Below are the code and all the weights of a small trained network. Each question names an input and a target symbol and asks about switching units off, where a switched-off unit gives its printed mean instead of its output.

import numpy as np


def w(rows, s, z=0):
    codes = np.array(rows[::2]) - 128.0
    scale = np.full(codes.shape[1], s)
    scale[-1] = z or s
    return codes * scale


def norm(h):
    return h / np.sqrt((h * h).mean(-1, keepdims=True) + 1e-5)


def f(y):
    return y / 2 * (1 + np.tanh(0.7978845608 * (y + 0.044715 * y**3)))


def softmax(a):
    e = np.exp(a - a.max(-1, keepdims=True))
    return e / e.sum(-1, keepdims=True)


def log_softmax(a):
    a = a - a.max(-1, keepdims=True)
    return a - np.log(np.exp(a).sum(-1, keepdims=True))


def net(x, mask):
    ids = ['ΓΘΠΨαβεζηλμξφω'.index(c) for c in x.split()]
    T = len(ids)
    res = E[ids] + P[:T]
    r = norm(res)
    for j in range(3):
        rows = slice(3 * j, 3 * j + 3)
        q, k, v = (r @ M[0][rows].T for M in (Q, K, V))
        z = softmax(np.where(np.tri(T) > 0, q @ k.T / 3**0.5, -1e9)) @ v
        o = O[0][rows]
        res = res + np.where(mask[j], z, o[:, -1]) @ o[:, :-1]
    y = f(norm(res) @ A[0][:, :-1].T + A[0][:, -1])
    res = res + np.where(mask[3:11], y, B[0][:, -1]) @ B[0][:, :-1]
    return log_softmax(norm(res)[-1] @ U[:, :-1].T + U[:, -1])


Q, K, V, O, A, B = {}, {}, {}, {}, {}, {}
E = w([
[146,193,144,99],'Γ',
[130,125,113,126],'Θ',
[124,109,103,126],'Π',
[164,63,84,101],'Ψ',
[106,177,154,113],'α',
[73,63,85,143],'β',
[224,177,249,129],'ε',
[147,108,147,89],'ζ',
[83,172,168,76],'η',
[82,124,137,119],'λ',
[99,202,142,119],'μ',
[111,115,132,72],'ξ',
[102,176,140,127],'φ',
[196,170,137,63],'ω',
],0.014)
P = w([
[228,138,104,148],'0',
[164,77,134,132],'1',
[120,155,174,126],'2',
[30,176,2,16],'3',
[164,77,133,133],'4',
[123,154,174,123],'5',
[8,208,8,62],'6',
],0.0063)
Q[0] = w([
[108,161,6,82],'h0',
[89,167,90,146],'h0',
[132,172,105,92],'h0',
[118,122,50,101],'h1',
[175,74,192,143],'h1',
[136,163,77,96],'h1',
[148,251,209,73],'h2',
[228,42,255,110],'h2',
[96,150,231,194],'h2',
],0.016)
K[0] = w([
[184,172,29,165],'h0',
[130,170,114,169],'h0',
[167,194,103,127],'h0',
[110,125,61,116],'h1',
[151,73,173,130],'h1',
[134,189,59,79],'h1',
[167,250,187,120],'h2',
[187,40,228,33],'h2',
[104,141,243,182],'h2',
],0.017)
V[0] = w([
[161,139,144,135],'h0',
[172,73,92,62],'h0',
[207,149,134,254],'h0',
[137,100,104,81],'h1',
[191,143,145,225],'h1',
[88,173,156,172],'h1',
[125,113,112,130],'h2',
[107,63,71,149],'h2',
[150,189,114,154],'h2',
],0.0093)
O[0] = w([
[127,115,105,92,158],'h0',
[224,155,102,78,188],'h0',
[123,134,21,203,81],'h0',
[79,110,121,159,178],'h1',
[141,118,254,49,4],'h1',
[200,158,90,103,93],'h1',
[130,143,139,108,114],'h2',
[136,200,172,78,53],'h2',
[65,125,123,190,152],'h2',
],0.0062,0.004)
A[0] = w([
[138,32,101,184,104],'n0',
[72,6,59,107,13],'n1',
[91,94,230,96,252],'n2',
[152,128,158,223,222],'n3',
[158,141,137,66,118],'n4',
[4,203,129,7,160],'n5',
[58,71,158,83,36],'n6',
[125,62,216,209,168],'n7',
],0.011,0.0031)
B[0] = w([
[73,16,152,108,151],'n0',
[133,240,204,186,173],'n1',
[143,160,94,253,197],'n2',
[108,219,157,144,170],'n3',
[44,145,128,153,174],'n4',
[192,86,195,55,255],'n5',
[81,127,58,128,148],'n6',
[205,83,39,14,175],'n7',
],0.011,0.0067)
U = w([
[79,190,166,198,155],'Γ',
[5,181,82,195,92],'Θ',
[157,11,148,106,135],'Π',
[89,183,238,81,7],'Ψ',
[177,79,85,69,182],'α',
[34,68,201,90,132],'β',
[14,92,69,65,169],'ε',
[222,112,103,128,96],'ζ',
[123,224,155,167,116],'η',
[202,178,100,101,108],'λ',
[163,127,234,101,49],'μ',
[203,126,191,154,152],'ξ',
[146,94,7,149,134],'φ',
[112,103,77,216,254],'ω',
],0.014,0.0032)

Each question gives the input, a string of symbols that net reads in full, and the target symbol t.
The units are the heads (3 rows each of Q, K, V and O) and the neurons (one row each of A and B). Each row of codes is followed by its name. A weight is (code - 128) times the scale printed after its matrix; where a second scale follows, it is the last column's (O, A, B and U).
mask holds one flag per unit, heads first, then neurons. A switched-off unit (its flag False) gives its mean, the last column of its rows in O or B, instead of its output. The means were averaged over made-up inputs and are rounded, as every weight is.
A unit's drop is (log p(t) with every unit on - log p(t) with that unit switched off) / (log p(t) with every unit on - log p(t) with every unit switched off).
The circuit of an input: a set's keep is (log p(t) with only the set's units on - log p(t) with every unit switched off) / (log p(t) with every unit on - log p(t) with every unit switched off). Starting from all 11 units, units are removed one at a time, each time the one whose removal leaves the highest keep (on an exact tie, the one counted first), for as long as the keep stays at least 0.8.
units of the circuit, in order: the units of the circuit, biggest drop first
unit that matters most: the unit with the biggest drop
top k neurons: the k neurons with the biggest drops, biggest first
input Ψ ω Ψ ε Π, target Ψ: top 2 neurons : n7, n4
input ε φ Ψ α ξ ω, target Θ: units of the circuit, in order : n5, n4, h2
input φ Θ φ λ, target Θ: units of the circuit, in order : h0, n1
input φ Ψ ε Π, target Θ: units of the circuit, in order : h0, n1
input φ ω ξ α, target Θ: units of the circuit, in order : h0
input φ ζ φ ζ Θ, target Γ: top 3 neurons : n7, n4, n2
input Ψ φ μ φ, target α: units of the circuit, in order : n5, h1
input β Π Γ ζ α, target φ: top 2 neurons : n7, n5
input ω Ψ Γ μ ε φ Ψ, target λ: units of the circuit, in order : h2, n1
input Π ω λ Γ ξ, target μ: units of the circuit, in order : h2, n7
input Ψ Π Γ α, target α: units of the circuit, in order : n5, h1
input Γ Θ Π, target α: units of the circuit, in order : h2, n1, n3
input Ψ μ β λ ε Γ Θ, target α: units of the circuit, in order : h2, h1, n5, h0
input α φ α, target λ: unit that matters most : h1
input Ψ Θ Γ Γ, target α: units of the circuit, in order : n1, n5
input φ β φ ω Γ λ Π, target Θ: top 2 neurons : n7, n1
input μ Γ φ, target λ: top 3 neurons : n7, n3, n4
input φ λ Ψ, target ε: top 2 neurons : n4, n1
input ω Π ξ Π φ ζ Ψ, target λ: units of the circuit, in order : n1, h0
input ω α Ψ Π, target λ: unit that matters most : h2
input φ ζ Π Π Π ξ Ψ, target Θ: top 2 neurons : n1, n7
input ζ Π Ψ, target ε: top 3 neurons : n1, n4, n5
input φ ω μ φ ω, target α: top 4 neurons : n1, n2, n3, n6
